Each row has a name. Each question is about the rows just above it. Places in a row count from 0.

Columns, left to right: Nisa pomi fep Forim popeg
G: [ 0.98 -4.34 -0.52 -5.35 -6.47]
S: [ 2.53  1.55 -2.03 -8.29 -3.52]
R: [ 2.47 -2.19  7.97  1.58 -0.78]
X: [2.71 4.33 5.43 4.36 4.42]
D: [-1.01  4.66 -2.59  1.02 -7.87]
M: [-0.79 -6.59 -1.16  6.61 -1.65]
N: [-3.86 -0.93  2.21  3.73 -1.77]
B: [-1.47  1.28 -5.37 -0.70 -6.58]
C: [ 0.98 -4.34 -0.52  1.88 -6.24]
One entry of B was changed: [-1.48  1.28 -5.37 -0.70 -6.58]. Where, and from what?  0, [-1.47]
[ 2.21 -5.37] is in which column, read top down?  fep
How many entries does [-3.86 -0.93  2.21  3.73] have?  4

Columns, left to right: sigam fil duput fofa Vif sir
rekos: [-2.01  6.43  0.31  1.23 -1.84  1.63]
Tusu: [ 3.77  0.45 -0.72 -3.26  0.45  1.79]
mugi: [-0.04  2.89  5.84 -0.70  4.74 -2.72]
Vusuz: [-0.04 -5.06  5.84 -0.70  4.74 -2.72]
pativ: [-2.01  6.43  0.31  1.23  4.23 -0.12]
rened: [-7.93 -0.33  5.09 -4.70 -3.94  0.21]
radu: [ 3.99  2.38  1.85 -2.28 -2.13 -2.48]
Which column holds this, read top down? [-5.06  6.43]  fil
Which column holds this, read top down? [ 1.63  1.79 -2.72 -2.72]  sir
Changed Tusu: [ 3.77  0.45 -0.72 -3.26  0.46  1.79]. Place and old value:  4, [0.45]
How many entries does [3.77] have?  1

Columns, left to right: fuzol viv Gul Ligon
Zif: [-7.83  6.96  3.74  3.74]
lazi: [ 3.17 -4.69  6.32  6.32]
vava: [ 6.62 -4.17 -2.75 -2.75]
Vik: [-0.57 -3.66 -2.72 -2.72]
Sor: [-4.46  2.49  1.74  1.74]
Kitug: [ 6.62 -4.17 -2.75 -1.57]
fole: [ 5.77 -4.17 -2.67 -2.67]
One entry of Zif was changed: [-7.83  6.96  3.74  3.73]. Where, and from what?  3, [3.74]
[ 3.17 -4.69  6.32  6.32] is in which row?  lazi
Changed Zif: [-7.83  6.96  3.75  3.74]. Place and old value:  2, [3.74]
One entry of Vik was changed: [-0.57 -3.66 -2.72 -2.71]. Where, and from what?  3, [-2.72]
Which column holds [ 6.62 -0.57 -4.46] top down?  fuzol

Columns, left to right: ruf riz nozu bol Zas veg
tuvo: [ 3.80  0.52  3.56  1.74 -0.12 -2.23]
tekeg: [ 3.80  0.52  3.56  2.30  0.36 -2.09]
rezep: [ 5.66  3.51  6.60  6.25  1.20 -4.32]
Bukun: [ 5.66  3.51  6.60  0.37  4.06 -1.37]
zugek: [-1.28  1.17  0.39 -2.68 -2.32  2.52]
Sudap: [-3.48 -0.93 -3.57 -3.09 -0.83  2.40]
One entry of rezep was changed: [ 5.66  3.51  6.60  6.25  1.20 -4.33]. Where, and from what?  5, [-4.32]
Changed tuvo: [ 3.80  0.52  3.57  1.74 -0.12 -2.23]. Place and old value:  2, [3.56]
Which column holds this, read top down? [ 0.37 -2.68 -3.09]  bol

Columns, left to right: supa Meze Suk mog Zulel sulab zimaf
dob: [ 3.80  4.66  2.04 -0.55 -0.17 -1.51  0.81]
Sunuv: [ 3.80  4.66  2.04 -0.55  2.70 -1.51  0.81]
Beda: [-7.28  0.45 -5.83  2.22 -3.89  0.51  1.60]
dokem: [ 5.09 -0.57 -5.82  2.08  2.70  4.63  0.73]
Which column holds [ 2.04 -5.83 -5.82] top down?  Suk
One entry of dob was changed: [ 3.80  4.66  2.04 -0.55 -0.17 -1.52  0.81]. Where, and from what?  5, [-1.51]
Where does [ 5.09 -0.57 -5.82  2.08  2.71  4.63  0.73] differ from dokem, and what was there?  4, [2.70]
[1.60 0.73] is in which column, read top down?  zimaf
Which column holds this, read top down? [0.81 1.60]  zimaf
Where does [ 3.80  4.66  2.04 -0.55 -0.16 -1.51  0.81] differ from dob, and what was there?  4, [-0.17]

Columns, left to right: gafig mef gulig Ziroz
Nuro: [-3.24  2.52 -3.09 -3.85]
Zup: [ 2.16 -3.00 -2.20 -4.73]
zene: [-0.36 -7.05 -0.63  0.05]
Tem: [ 2.16 -3.00 -2.20  1.22]
Sud: [ 2.16 -3.00 -2.20 -1.61]
lek: [-2.72  2.52 -3.09 -3.85]
Which column holds this, read top down? [-2.20 -3.09]  gulig
Count the entries of [ 2.16 -3.00]:  2
Count the entries of [ 2.16 -3.00 -2.20 -4.73]:  4

Columns, left to right: ser zefe kila tadu Bise zemik
Mam: [ 1.44  5.37  1.26  3.14 -2.71 -1.15]
Pebal: [3.02 2.86 3.28 3.48 3.56 0.38]
soso: [ 3.02  2.86  3.28  3.48  0.56 -1.64]
tuvof: [ 2.38 -7.71 -0.12 -1.07  6.59 -2.83]
lel: [ 4.88  0.34  1.90  3.88  0.14 -3.58]
Where does [3.02 2.86 3.28 3.49 3.56 0.38] differ from Pebal, and what was there?  3, [3.48]
One entry of soso was changed: [ 3.02  2.86  3.28  3.48  0.55 -1.64]. Where, and from what?  4, [0.56]
Changed tuvof: [ 2.38 -7.70 -0.12 -1.07  6.59 -2.83]. Place and old value:  1, [-7.71]

Columns, left to right: Zegul febeg vuz Pega nop bizus
naro: [ 0.41  3.35  2.50  3.12  6.19 -1.47]
Ruk: [ 1.76 -2.79 -4.19 -1.85 -3.61 -3.35]
gasan: [-1.55  2.33  2.33  0.26  3.51  1.84]
Vizu: [-4.33  3.87  2.68  1.17 -3.05  7.23]
lin: [ 2.63 -1.62  2.06 -2.03  2.44  1.76]
Voli: [-0.70  1.88  1.97  0.11  1.84  1.35]
Number of entries in [ 2.63 -1.62  2.06 -2.03  2.44]:  5
Count the entries of [ 2.63 -1.62  2.06]:  3
Changed Ruk: [ 1.76 -2.79 -4.18 -1.85 -3.61 -3.35]. Place and old value:  2, [-4.19]
Changed Voli: [-0.70  1.88  1.97  0.12  1.84  1.35]. Place and old value:  3, [0.11]
Where does [ 0.41  3.35  2.50  3.11  6.19 -1.47] differ from naro, and what was there?  3, [3.12]

Columns, left to right: fubu datop Nuna Bidek Mevet petam Likap zatek rok Vukab
Ven: [ 3.00 -3.60 -0.61 -4.31 -1.34  0.46  3.35 -1.49 -2.19 -1.87]
zamed: [-2.68  2.44  1.13  4.33 -0.02  0.71 -3.41 -0.10  0.67  1.17]
bifiz: [ 2.79 -4.58 -1.28 -0.08 -4.46  3.66  3.16 -3.68 -3.97 -3.18]
tarug: [ 3.98 -2.85 -2.97  6.02 -2.76  5.18  2.38 -3.17 -2.61 -2.59]
Vibu: [ 0.29  0.48  4.43 -7.02  1.35 -4.60  1.10  1.20  0.31  0.05]
Noti: [ 3.55 -3.82 -1.33 -1.60 -3.52  2.98  3.90 -3.19 -3.82 -2.06]
nudat: [-4.15  4.62  1.94 -0.61  3.77 -3.31 -3.27  3.70  4.03  2.91]
koro: [-0.78  0.70  3.86 -6.82  0.93 -5.05  0.76  1.06  0.13  0.63]
[-1.28 -2.97  4.43 -1.33  1.94] is in which column, read top down?  Nuna
Which column holds [ 3.35 -3.41  3.16  2.38] top down?  Likap
How many entries does [ 2.79 -4.58 -1.28 -0.08 -4.46  3.66  3.16 -3.68] have?  8
How many entries does [ 3.55 -3.82 -1.33] have?  3

Columns, left to right: lunut todep mal Vipi derar tuzo
Bigud: [6.19 5.20 6.35 3.60 1.21 2.88]
neb: [ 4.63  2.32 -3.62  1.12 -2.08 -3.21]
nud: [ 4.39 -0.47 -0.46  0.02  2.25  4.44]
Peg: [ 4.04 -0.65 -3.56 -0.43  0.63  1.51]
kesi: [ 4.33 -0.43 -0.42  0.02  2.23  4.48]
teti: [ 4.44 -0.44 -0.48  0.05  2.28  4.57]
buzu: [ 4.67  2.22 -1.74  1.22 -1.01 -1.25]
fakan: [ 6.36  7.67  4.35  4.70 -2.49 -3.40]
Which column holds [ 4.57 -1.25 -3.40] top down?  tuzo
Where does [ 4.05 -0.65 -3.56 -0.43  0.63  1.51] differ from Peg, and what was there?  0, [4.04]
Which column holds [-3.62 -0.46 -3.56] top down?  mal
One entry of nud was changed: [ 4.39 -0.47 -0.46  0.02  2.25  4.45]. Where, and from what?  5, [4.44]
Which column holds this, read top down? [ 2.32 -0.47 -0.65 -0.43]  todep
Changed Bigud: [6.18 5.20 6.35 3.60 1.21 2.88]. Place and old value:  0, [6.19]

Columns, left to right: nabo Luvat Tob leb
fulak: [-6.79  1.93  0.25  1.45]
remek: [-4.43 -0.48 -2.48 -1.30]
pek: [-1.24 -0.70 -0.14  0.12]
dume: [-5.23  0.08 -1.92 -1.20]
Where does [-1.23 -0.70 -0.14  0.12] differ from pek, and what was there?  0, [-1.24]
[-4.43 -1.24 -5.23] is in which column, read top down?  nabo

Columns, left to right: Vuf Sipe Kame bikor fas misek mul rofo Zafa
H: [-1.75  2.18  1.02 -2.31  1.12 -3.83  2.32 -0.59 -0.09]
P: [ 3.35 -0.71 -1.19 -1.09  0.81 -1.22  1.92  0.58  0.03]
V: [ 4.75  7.25  3.82  1.95  2.76 -1.50  5.70 -1.82  1.09]
Number of entries in [ 3.35 -0.71 -1.19 -1.09  0.81 -1.22]:  6
[-0.59  0.58] is in which column, read top down?  rofo
Where does [-1.75  2.18  1.02 -2.31  1.12 -3.83  2.32 -0.59 -0.08] differ from H, and what was there?  8, [-0.09]
Where does [-1.75  2.18  1.02 -2.30  1.12 -3.83  2.32 -0.59 -0.09] differ from H, and what was there?  3, [-2.31]
Count the entries of [-1.75  2.18  1.02]:  3
Which column holds [-3.83 -1.22] top down?  misek
Where does [ 3.35 -0.71 -1.19 -1.09  0.81 -1.22  1.92  0.57  0.03] differ from P, and what was there?  7, [0.58]

Columns, left to right: mov viro Berup mes Gosi takon tar Fivak Mon
Zike: [ 8.40 -1.64 -3.40 -0.07  3.59 -1.54  5.18 -4.95  4.79]
Pud: [-1.86  5.34 -0.68 -2.65 -1.58  6.23  5.52  0.55  3.42]
sitel: [ 0.00 -0.29 -0.02 -0.09  0.48  0.02  0.69 -0.01 -0.18]
Number of entries in [ 8.40 -1.64 -3.40 -0.07  3.59 -1.54  5.18 -4.95]:  8
One entry of Zike was changed: [ 8.40 -1.64 -3.40 -0.07  3.59 -1.54  5.19 -4.95  4.79]. Where, and from what?  6, [5.18]
One entry of Pud was changed: [-1.86  5.34 -0.68 -2.65 -1.58  6.23  5.52  0.56  3.42]. Where, and from what?  7, [0.55]
[-0.07 -2.65] is in which column, read top down?  mes
Which column holds [-1.86  0.00] top down?  mov
Which column holds this, read top down? [6.23 0.02]  takon

